Below is a small trained network, with its code and all its weights. Each question gives an input and a target symbol and asks what happens when units are switched off, that is, made to give their printed mean instead of their output.

import numpy as np


def w(rows, s, z=0):
    codes = np.array(rows[::2]) - 128.0
    scale = np.full(codes.shape[1], s)
    scale[-1] = z or s
    return codes * scale


def softmax(a):
    e = np.exp(a - a.max(-1, keepdims=True))
    return e / e.sum(-1, keepdims=True)


def log_softmax(a):
    a = a - a.max(-1, keepdims=True)
    return a - np.log(np.exp(a).sum(-1, keepdims=True))


def net(x, mask):
    ids = ['Θαεξτψω'.index(c) for c in x.split()]
    T = len(ids)
    res = E[ids] + P[:T]
    u = 0
    for l in range(2):
        r = res
        for j in range(3):
            rows = slice(3 * j, 3 * j + 3)
            q, k, v = (r @ M[l][rows].T for M in (Q, K, V))
            z = softmax(np.where(np.tri(T) > 0, q @ k.T / 3**0.5, -1e9)) @ v
            o = O[l][rows]
            res = res + np.where(mask[u + j], z, o[:, -1]) @ o[:, :-1]
        u += 3
    return log_softmax(res[-1] @ U[:, :-1].T + U[:, -1])


Q, K, V, O = {}, {}, {}, {}
E = w([
[133,141,86],'Θ',
[135,144,156],'α',
[66,130,149],'ε',
[171,161,78],'ξ',
[72,166,186],'τ',
[143,159,51],'ψ',
[172,254,195],'ω',
],0.016)
P = w([
[140,40,192],'0',
[125,87,159],'1',
[119,124,146],'2',
[119,151,128],'3',
[122,177,104],'4',
[114,195,94],'5',
[153,248,128],'6',
],0.014)
Q[0] = w([
[143,90,162],'L0H0',
[180,114,163],'L0H0',
[99,254,186],'L0H0',
[160,140,117],'L0H1',
[179,126,108],'L0H1',
[183,41,63],'L0H1',
[191,228,68],'L0H2',
[78,170,131],'L0H2',
[159,110,149],'L0H2',
],0.0085)
K[0] = w([
[120,97,112],'L0H0',
[31,68,149],'L0H0',
[61,176,74],'L0H0',
[169,196,125],'L0H1',
[193,122,130],'L0H1',
[187,33,112],'L0H1',
[64,223,107],'L0H2',
[116,146,53],'L0H2',
[97,27,253],'L0H2',
],0.011)
V[0] = w([
[186,110,103],'L0H0',
[106,166,93],'L0H0',
[133,96,157],'L0H0',
[163,126,6],'L0H1',
[207,184,80],'L0H1',
[139,140,89],'L0H1',
[86,137,120],'L0H2',
[157,198,68],'L0H2',
[183,90,73],'L0H2',
],0.012)
O[0] = w([
[137,114,239,99],'L0H0',
[107,153,134,135],'L0H0',
[170,189,114,123],'L0H0',
[86,131,208,3],'L0H1',
[85,184,152,125],'L0H1',
[87,148,146,100],'L0H1',
[87,209,154,127],'L0H2',
[51,79,213,175],'L0H2',
[178,1,232,81],'L0H2',
],0.0071,0.0058)
Q[1] = w([
[112,254,103],'L1H0',
[103,105,165],'L1H0',
[177,87,198],'L1H0',
[43,99,123],'L1H1',
[138,67,123],'L1H1',
[140,110,236],'L1H1',
[157,91,77],'L1H2',
[58,163,67],'L1H2',
[107,119,170],'L1H2',
],0.0093)
K[1] = w([
[2,179,140],'L1H0',
[143,120,75],'L1H0',
[95,71,37],'L1H0',
[64,92,142],'L1H1',
[179,62,69],'L1H1',
[96,154,154],'L1H1',
[217,199,100],'L1H2',
[29,150,90],'L1H2',
[110,72,134],'L1H2',
],0.0072)
V[1] = w([
[143,113,144],'L1H0',
[7,2,106],'L1H0',
[149,215,146],'L1H0',
[71,149,176],'L1H1',
[139,51,127],'L1H1',
[123,66,8],'L1H1',
[25,135,128],'L1H2',
[88,44,21],'L1H2',
[184,175,171],'L1H2',
],0.0063)
O[1] = w([
[161,149,117,114],'L1H0',
[126,204,128,2],'L1H0',
[110,2,70,191],'L1H0',
[146,124,105,77],'L1H1',
[122,155,112,96],'L1H1',
[118,181,174,170],'L1H1',
[117,197,104,84],'L1H2',
[184,159,178,155],'L1H2',
[89,54,114,141],'L1H2',
],0.0079,0.0068)
U = w([
[78,183,213,159],'Θ',
[127,131,125,218],'α',
[137,255,59,96],'ε',
[77,100,219,87],'ξ',
[110,218,75,142],'τ',
[85,145,229,134],'ψ',
[60,46,57,2],'ω',
],0.0074)

Each question gives the input, a string of symbols that net reads in full, and the target symbol t.
The units are the heads (3 rows each of Q, K, V and O). Each row of codes is followed by its name. A weight is (code - 128) times the scale printed after its matrix; where a second scale follows, it is the last column's (O and U).
mask holds one flag per head, layer by layer. A switched-off head (its flag False) gives its mean, the last column of its rows in O, instead of its output. The means were averaged over made-up inputs and are rounded, as every weight is.
A unit's drop is (log p(t) with every unit on - log p(t) with that unit switched off) / (log p(t) with every unit on - log p(t) with every unit switched off).
The circuit of an input: a set's keep is (log p(t) with only the set's units on - log p(t) with every unit switched off) / (log p(t) with every unit on - log p(t) with every unit switched off). Starting from all 6 units, units are removed one at a time, each time the one whose removal leaves the highest keep (on an exact tie, the one counted first), for as long as the keep stays at least 0.8.
units of the circuit, in order: the units of the circuit, biggest drop first
unit that matters most: the unit with the biggest drop
which heads matter: for each layer, one digit per head in row order, 1 if its drop is at least 0.15 and else 0, layers parted by /
drop of u: that unit's drop, to one decimal
input ε ξ Θ ω ω ε, target ω: unit that matters most => L1H0
input ω ξ ω ξ, target ω: units of the circuit, in order => [L1H0, L1H2]
input ε ω ω ξ ψ, target ω: which heads matter => 000 / 100
input ε ψ Θ ψ Θ ξ ψ, target Θ: which heads matter => 001 / 000
input τ ε ε α τ τ ω, target ω: units of the circuit, in order => [L1H0, L1H1, L0H1]
input ω ψ α ε ξ ψ ξ, target Θ: units of the circuit, in order => [L0H2, L0H1]
input ε ω ε α τ, target ε: which heads matter => 101 / 001
input ε ξ ω α, target ω: units of the circuit, in order => [L1H0, L0H2, L0H1]
input α α α τ α ω τ, target ω: which heads matter => 010 / 110
input τ Θ ε ε τ, target ε: units of the circuit, in order => [L1H2, L0H2]
input ε τ ε α, target ε: which heads matter => 000 / 000
input α α ω, target ω: units of the circuit, in order => [L1H0, L1H2, L0H2, L1H1]
input α ψ α ε ξ ψ Θ, target Θ: drop of L1H2 => 0.0
input α τ ε ε, target τ: drop of L0H1 => -0.1
input ψ ω τ, target ω: drop of L1H2 => 0.3
input ψ ε τ ε, target ε: drop of L1H0 => 0.3
